Below is a small trained network, with its code and all its weights. Each question gives an input and a class and asks what happens when units are switched off, that is, made to give their printed mean instead of their output.

import numpy as np


def w(rows, s, z=0):
    codes = np.array(rows[::2]) - 128.0
    scale = np.full(codes.shape[1], s)
    scale[-1] = z or s
    return codes * scale


def f(y):
    return y / 2 * (1 + np.tanh(0.7978845608 * (y + 0.044715 * y**3)))


def log_softmax(a):
    a = a - a.max(-1, keepdims=True)
    return a - np.log(np.exp(a).sum(-1, keepdims=True))


def net(x, mask):
    res = np.array(x, float).reshape(1, 2) / 4 @ E
    y = f(res @ A[0][:, :-1].T + A[0][:, -1])
    res = res + np.where(mask, y, B[0][:, -1]) @ B[0][:, :-1]
    return log_softmax(res[-1] @ U[:, :-1].T + U[:, -1])


A, B = {}, {}
E = w([
[121,94,228,220,88,7],'x0',
[56,224,17,40,104,3],'x1',
],0.0074)
A[0] = w([
[156,132,86,94,154,212,100],'neuron 0',
[132,114,184,163,149,26,75],'neuron 1',
[97,137,61,60,132,251,122],'neuron 2',
[157,129,124,108,109,108,161],'neuron 3',
[128,139,166,138,120,98,183],'neuron 4',
[89,101,138,147,164,101,198],'neuron 5',
[101,79,185,146,134,196,94],'neuron 6',
[142,119,188,168,174,183,98],'neuron 7',
[148,151,83,101,146,28,108],'neuron 8',
[135,140,61,99,131,54,94],'neuron 9',
[69,113,85,86,147,58,92],'neuron 10',
[147,108,219,160,125,237,171],'neuron 11',
[94,127,194,158,126,72,99],'neuron 12',
[152,107,223,152,122,44,135],'neuron 13',
[107,131,126,178,83,121,92],'neuron 14',
[126,124,132,125,134,131,252],'neuron 15',
[166,145,196,161,129,183,122],'neuron 16',
[140,88,159,145,106,176,97],'neuron 17',
[124,163,72,82,129,42,191],'neuron 18',
],0.013,0.011)
B[0] = w([
[165,139,66,159,97,135,177],'neuron 0',
[168,140,64,134,88,167,183],'neuron 1',
[187,131,66,154,127,145,213],'neuron 2',
[121,111,127,124,146,120,146],'neuron 3',
[152,131,123,124,165,103,179],'neuron 4',
[141,116,134,128,182,106,181],'neuron 5',
[100,145,131,122,64,139,182],'neuron 6',
[93,120,133,131,70,147,187],'neuron 7',
[82,121,123,122,96,151,179],'neuron 8',
[94,129,129,131,68,146,172],'neuron 9',
[96,140,135,128,73,153,170],'neuron 10',
[67,123,143,110,156,99,255],'neuron 11',
[156,152,70,133,103,152,175],'neuron 12',
[171,129,73,157,114,147,219],'neuron 13',
[134,131,117,136,111,147,134],'neuron 14',
[121,108,169,154,255,69,218],'neuron 15',
[87,124,122,117,107,139,191],'neuron 16',
[109,133,130,127,89,152,167],'neuron 17',
[83,114,149,122,148,110,224],'neuron 18',
],0.039,0.014)
U = w([
[10,108,96,141,93,130,119],'0',
[189,139,3,189,134,162,123],'1',
[112,100,128,138,247,61,254],'2',
[142,144,143,97,141,138,79],'3',
[153,139,153,116,116,130,85],'4',
[142,132,129,110,93,160,89],'5',
[144,133,117,110,112,135,81],'6',
],0.011,0.0051)

Each question gives the input, the list of numbers given to net, and the class t.
The units are the neurons (one row each of A and B). Each row of codes is followed by its name. A weight is (code - 128) times the scale printed after its matrix; where a second scale follows, it is the last column's (A, B and U).
mask holds one flag per neuron, in row order. A switched-off neuron (its flag False) gives its mean, the last column of its row in B, instead of its output. The means were averaged over made-up inputs and are rounded, as every weight is.
A unit's drop is (log p(t) with every unit on - log p(t) with that unit switched off) / (log p(t) with every unit on - log p(t) with every unit switched off).
most important unit: the unit with the biggest drop
k most important neurons: the k neurons with the biggest drops, biggest first
drop of u: that unit's drop, to one decimal
input [-6,-6], class 0: 2 most important neurons -> neuron 11; neuron 13
input [-5,3], class 1: most important unit -> neuron 2
input [-4,2], class 1: 2 most important neurons -> neuron 11; neuron 2
input [6,5], class 1: 4 most important neurons -> neuron 1; neuron 11; neuron 13; neuron 12
input [8,7], class 1: 2 most important neurons -> neuron 1; neuron 13
input [3,3], class 2: 3 most important neurons -> neuron 7; neuron 6; neuron 2
input [4,-1], class 1: 2 most important neurons -> neuron 13; neuron 18
input [-3,3], class 2: drop of neuron 13 -> 0.4
input [-7,-8], class 0: drop of neuron 11 -> 6.6
input [-6,-7], class 0: drop of neuron 11 -> 5.5
